Below are the code and all the weights of a small trained network. Each question names an input and a class and asks about switching units off, where a switched-off unit gives its printed mean instead of its output.

import numpy as np


def w(rows, s, z=0):
    codes = np.array(rows[::2]) - 128.0
    scale = np.full(codes.shape[1], s)
    scale[-1] = z or s
    return codes * scale


def norm(h):
    return h / np.sqrt((h * h).mean(-1, keepdims=True) + 1e-5)


def f(y):
    return y / 2 * (1 + np.tanh(0.7978845608 * (y + 0.044715 * y**3)))


def log_softmax(a):
    a = a - a.max(-1, keepdims=True)
    return a - np.log(np.exp(a).sum(-1, keepdims=True))


def net(x, mask):
    res = np.array(x, float).reshape(1, 7) / 4 @ E
    u = 0
    for l in range(3):
        y = f(norm(res) @ A[l][:, :-1].T + A[l][:, -1])
        res = res + np.where(mask[u : u + 6], y, B[l][:, -1]) @ B[l][:, :-1]
        u += 6
    return log_softmax(norm(res)[-1] @ U[:, :-1].T + U[:, -1])


A, B = {}, {}
E = w([
[28,142,64,77,28,70,92,61,120],'x0',
[187,80,113,125,68,97,165,156,167],'x1',
[158,176,140,202,62,134,199,72,65],'x2',
[188,131,138,17,100,241,101,46,116],'x3',
[159,124,93,196,178,118,110,3,236],'x4',
[129,130,130,128,129,128,131,127,127],'x5',
[160,47,78,138,166,104,126,109,60],'x6',
],0.0057)
A[0] = w([
[94,130,61,94,105,65,84,79,103,113],'L0N0',
[72,146,53,190,195,47,200,169,142,5],'L0N1',
[86,162,245,41,139,100,86,161,253,72],'L0N2',
[229,81,90,105,41,82,182,185,209,122],'L0N3',
[171,148,177,134,213,199,229,170,201,62],'L0N4',
[21,196,185,161,252,166,56,72,35,97],'L0N5',
],0.0055,0.0019)
B[0] = w([
[146,79,97,153,172,212,168,164,122,187],'L0N0',
[144,79,244,145,55,142,79,165,176,217],'L0N1',
[110,138,152,157,157,86,107,63,42,222],'L0N2',
[177,234,74,129,119,113,46,152,87,217],'L0N3',
[60,110,62,154,133,217,109,145,83,254],'L0N4',
[254,155,54,121,39,79,103,191,145,238],'L0N5',
],0.0094,0.0032)
A[1] = w([
[21,119,65,84,8,98,107,79,170,103],'L1N0',
[79,112,124,21,220,119,2,189,218,190],'L1N1',
[101,232,173,191,35,194,183,92,121,40],'L1N2',
[230,84,133,44,119,211,88,40,127,7],'L1N3',
[172,134,117,139,169,162,102,73,217,1],'L1N4',
[101,202,76,142,82,122,56,140,92,213],'L1N5',
],0.006,0.0022)
B[1] = w([
[189,152,168,231,226,255,180,228,93,184],'L1N0',
[189,178,159,207,58,119,190,75,25,232],'L1N1',
[126,106,146,128,176,72,75,74,51,202],'L1N2',
[95,98,210,159,65,98,93,203,149,196],'L1N3',
[35,178,79,72,106,69,239,144,191,151],'L1N4',
[209,102,142,119,214,121,79,109,228,255],'L1N5',
],0.0083,0.0045)
A[2] = w([
[162,137,176,2,156,122,157,216,51,142],'L2N0',
[164,159,145,161,130,85,143,50,50,80],'L2N1',
[172,131,207,20,90,209,113,79,127,102],'L2N2',
[140,108,101,192,150,115,152,87,198,131],'L2N3',
[158,81,208,123,149,94,119,145,123,253],'L2N4',
[177,147,136,82,72,216,156,77,149,75],'L2N5',
],0.006,0.0064)
B[2] = w([
[86,181,71,176,130,68,226,60,229,182],'L2N0',
[118,115,134,32,155,76,134,161,51,153],'L2N1',
[86,92,155,219,127,44,91,214,166,151],'L2N2',
[58,180,131,12,93,123,174,208,72,162],'L2N3',
[76,88,112,2,136,191,98,52,165,254],'L2N4',
[115,159,120,229,191,44,122,241,90,127],'L2N5',
],0.0081,0.0074)
U = w([
[90,77,228,170,80,111,95,200,167,91],'0',
[146,125,91,195,193,242,177,177,105,83],'1',
[224,185,72,132,123,89,91,170,150,78],'2',
[52,192,85,106,133,85,222,110,173,72],'3',
[151,119,164,115,150,82,130,83,6,63],'4',
[111,100,98,97,160,149,112,79,132,254],'5',
[122,120,105,97,142,167,118,106,147,250],'6',
],0.014,0.0072)

Each question gives the input, the list of numbers given to net, and the class t.
The units are the neurons (one row each of A and B). Each row of codes is followed by its name. A weight is (code - 128) times the scale printed after its matrix; where a second scale follows, it is the last column's (A, B and U).
mask holds one flag per neuron, layer by layer. A switched-off neuron (its flag False) gives its mean, the last column of its row in B, instead of its output. The means were averaged over made-up inputs and are rounded, as every weight is.
A unit's drop is (log p(t) with every unit on - log p(t) with that unit switched off) / (log p(t) with every unit on - log p(t) with every unit switched off).
The circuit of an input: a set's keep is (log p(t) with only the set's units on - log p(t) with every unit switched off) / (log p(t) with every unit on - log p(t) with every unit switched off). Starting from the 12 units with the biggest drops (on a tie, the unit counted first), units are removed one at a time, each time the one whose removal leaves the highest keep (on an exact tie, the one counted first), for as long as the keep stays at least 0.8.
units of the circuit, in order: the units of the circuit, biggest drop first
unit that matters most: the unit with the biggest drop
top k neurons: the k neurons with the biggest drops, biggest first
top k neurons in layer l: the k neurons of layer l with the biggest drops, biggest first
input [-3,2,5,6,-5,2,-1], class 0: top neuron => (L2N2)
input [3,6,5,8,-8,-8,5], class 0: units of the circuit, in order => (L2N2; L1N3)
input [8,7,7,-7,0,3,6], class 1: top 2 neurons in layer 1 => (L1N0; L1N3)
input [2,4,1,1,-6,-5,-7], class 5: units of the circuit, in order => (L1N5; L1N2; L0N2; L2N4)
input [6,-7,2,8,8,7,7], class 0: top 3 neurons => (L1N3; L0N3; L0N4)
input [-6,-4,6,-8,3,0,-6], class 0: top 2 neurons => (L0N1; L1N0)
input [-6,2,7,2,4,-3,-6], class 4: top 2 neurons in layer 2 => (L2N4; L2N1)
input [-4,1,-3,2,-1,-2,1], class 1: top 3 neurons => (L0N4; L1N2; L2N4)
input [6,8,-3,7,1,5,1], class 2: top 2 neurons in layer 2 => (L2N5; L2N3)
input [5,5,8,1,-7,4,-8], class 4: top 3 neurons => (L1N2; L0N5; L2N1)
input [2,3,3,-6,-5,-6,7], class 5: top 3 neurons => (L2N4; L1N3; L2N2)
input [-1,-6,8,-5,-8,8,1], class 3: units of the circuit, in order => (L2N0; L1N1)
input [8,3,-7,4,-8,8,1], class 1: top 2 neurons => (L1N0; L1N1)
input [-3,3,8,-4,4,7,-5], class 4: unit that matters most => L1N2
input [5,6,8,-4,1,5,-2], class 4: top 2 neurons => (L1N2; L0N5)
input [-2,6,6,-4,-6,-6,3], class 2: top 4 neurons => (L0N3; L0N2; L1N1; L2N3)
input [6,-4,1,8,-3,2,-6], class 0: top 3 neurons => (L2N2; L1N3; L0N4)
input [-6,2,-4,-2,-8,-5,-4], class 3: top 2 neurons => (L2N0; L1N0)
input [2,8,5,6,8,4,8], class 2: units of the circuit, in order => (L0N3; L2N4)
input [1,7,0,1,-4,7,-2], class 2: units of the circuit, in order => (L0N3)
input [2,4,-6,-1,-5,-3,-3], class 4: top 2 neurons => (L1N1; L0N5)
input [8,-4,6,6,7,5,3], class 1: units of the circuit, in order => (L1N0; L2N4)
input [2,-8,4,-2,7,2,7], class 2: top 2 neurons in layer 2 => (L2N4; L2N0)
input [4,8,-3,5,-3,1,-5], class 2: top 3 neurons in layer 0 => (L0N3; L0N1; L0N4)
